Here is a tiny trained network, its code and every weight. The questions are about switching its units off for an input and a class, where a switched-off unit gives its printed mean instead of its output.

import numpy as np


def w(rows, s, z=0):
    codes = np.array(rows[::2]) - 128.0
    scale = np.full(codes.shape[1], s)
    scale[-1] = z or s
    return codes * scale


def norm(h):
    return h / np.sqrt((h * h).mean(-1, keepdims=True) + 1e-5)


def f(y):
    return y / 2 * (1 + np.tanh(0.7978845608 * (y + 0.044715 * y**3)))


def log_softmax(a):
    a = a - a.max(-1, keepdims=True)
    return a - np.log(np.exp(a).sum(-1, keepdims=True))


def net(x, mask):
    res = np.array(x, float).reshape(1, 7) / 4 @ E
    u = 0
    for l in range(3):
        y = f(norm(res) @ A[l][:, :-1].T + A[l][:, -1])
        res = res + np.where(mask[u : u + 9], y, B[l][:, -1]) @ B[l][:, :-1]
        u += 9
    return log_softmax(norm(res)[-1] @ U[:, :-1].T + U[:, -1])


A, B = {}, {}
E = w([
[147,1,144,112],'x0',
[201,123,73,217],'x1',
[80,137,196,69],'x2',
[52,196,128,123],'x3',
[68,121,70,176],'x4',
[127,144,9,106],'x5',
[213,160,94,120],'x6',
],0.0055)
A[0] = w([
[197,166,242,130,232],'L0N0',
[84,93,231,60,142],'L0N1',
[197,22,161,254,98],'L0N2',
[118,107,157,82,8],'L0N3',
[61,101,14,77,189],'L0N4',
[116,161,241,181,182],'L0N5',
[202,176,116,120,102],'L0N6',
[126,88,23,152,161],'L0N7',
[88,226,28,117,221],'L0N8',
],0.0085,0.0016)
B[0] = w([
[178,135,63,114,217],'L0N0',
[105,132,91,33,228],'L0N1',
[111,132,167,194,226],'L0N2',
[85,100,128,101,132],'L0N3',
[167,125,123,175,227],'L0N4',
[188,115,154,99,205],'L0N5',
[190,174,120,118,161],'L0N6',
[120,142,177,178,209],'L0N7',
[85,52,112,255,253],'L0N8',
],0.0087,0.0048)
A[1] = w([
[196,70,22,201,121],'L1N0',
[94,104,122,89,9],'L1N1',
[164,66,126,82,161],'L1N2',
[156,71,168,79,204],'L1N3',
[123,166,229,196,74],'L1N4',
[81,110,133,58,42],'L1N5',
[138,91,61,63,84],'L1N6',
[49,127,210,209,146],'L1N7',
[2,242,92,213,160],'L1N8',
],0.0084,0.0014)
B[1] = w([
[89,139,195,94,254],'L1N0',
[113,132,164,8,129],'L1N1',
[112,68,202,253,157],'L1N2',
[65,181,54,205,165],'L1N3',
[221,77,99,112,169],'L1N4',
[66,95,206,26,155],'L1N5',
[92,228,202,49,150],'L1N6',
[225,105,197,109,214],'L1N7',
[163,70,168,175,235],'L1N8',
],0.0061,0.0056)
A[2] = w([
[157,139,109,98,52],'L2N0',
[102,198,198,49,139],'L2N1',
[53,104,160,151,239],'L2N2',
[112,26,123,121,224],'L2N3',
[133,107,168,134,94],'L2N4',
[121,111,110,68,50],'L2N5',
[115,142,2,136,251],'L2N6',
[113,15,92,228,230],'L2N7',
[98,101,167,159,164],'L2N8',
],0.0089,0.0016)
B[2] = w([
[137,59,76,164,122],'L2N0',
[57,132,125,118,175],'L2N1',
[90,161,104,155,167],'L2N2',
[59,153,204,170,169],'L2N3',
[180,168,125,80,143],'L2N4',
[118,58,102,60,131],'L2N5',
[84,137,254,173,129],'L2N6',
[144,167,198,174,255],'L2N7',
[151,210,131,95,162],'L2N8',
],0.0085,0.0083)
U = w([
[208,109,14,59,23],'0',
[70,114,165,39,252],'1',
[100,132,193,246,122],'2',
],0.011,0.004)

Each question gives the input, the list of numbers given to net, and the class t.
The units are the neurons (one row each of A and B). Each row of codes is followed by its name. A weight is (code - 128) times the scale printed after its matrix; where a second scale follows, it is the last column's (A, B and U).
mask holds one flag per neuron, layer by layer. A switched-off neuron (its flag False) gives its mean, the last column of its row in B, instead of its output. The means were averaged over made-up inputs and are rounded, as every weight is.
A unit's drop is (log p(t) with every unit on - log p(t) with that unit switched off) / (log p(t) with every unit on - log p(t) with every unit switched off).
The circuit of an input: a set's keep is (log p(t) with only the set's units on - log p(t) with every unit switched off) / (log p(t) with every unit on - log p(t) with every unit switched off). Starting from the 12 units with the biggest drops (on a tie, the unit counted first), units are removed one at a time, each time the one whose removal leaves the highest keep (on an exact tie, the one counted first), for as long as the keep stays at least 0.8.
circuit, biggest first: the units of the circuit, biggest drop first
most important unit: the unit with the biggest drop
k most important neurons: the k neurons with the biggest drops, biggest first
top k neurons in layer l: the k neurons of layer l with the biggest drops, biggest first
drop of u: that unit's drop, to one decimal
input [-6,-6,-5,-5,-6,-3,-2], class 0: circuit, biggest first : [L0N0 L2N7]
input [-1,-7,1,-8,-4,-1,7], class 0: most important unit : L0N0
input [-1,4,2,-3,-2,-7,8], class 0: circuit, biggest first : [L0N8 L2N7 L0N0]
input [6,-3,3,-2,8,-2,-8], class 1: circuit, biggest first : [L0N8 L0N1]
input [7,6,4,5,1,-1,-7], class 1: circuit, biggest first : [L0N8 L0N1]
input [-4,2,4,7,-8,0,1], class 1: top 4 neurons in layer 0 : [L0N2 L0N4 L0N7 L0N5]
input [3,-1,1,-3,-5,-6,1], class 1: 2 most important neurons : [L0N1 L0N8]
input [-7,-4,-5,-8,-1,1,5], class 0: top 2 neurons in layer 1 : [L1N3 L1N0]
input [0,0,-2,7,-4,-3,8], class 0: 2 most important neurons : [L2N7 L2N3]
input [3,0,-2,2,-6,-4,-6], class 1: drop of L0N1 : 1.2
input [-7,4,5,-7,-4,-1,4], class 0: drop of L2N7 : 0.1
input [8,3,5,6,-6,-2,-3], class 1: drop of L1N1 : 0.0
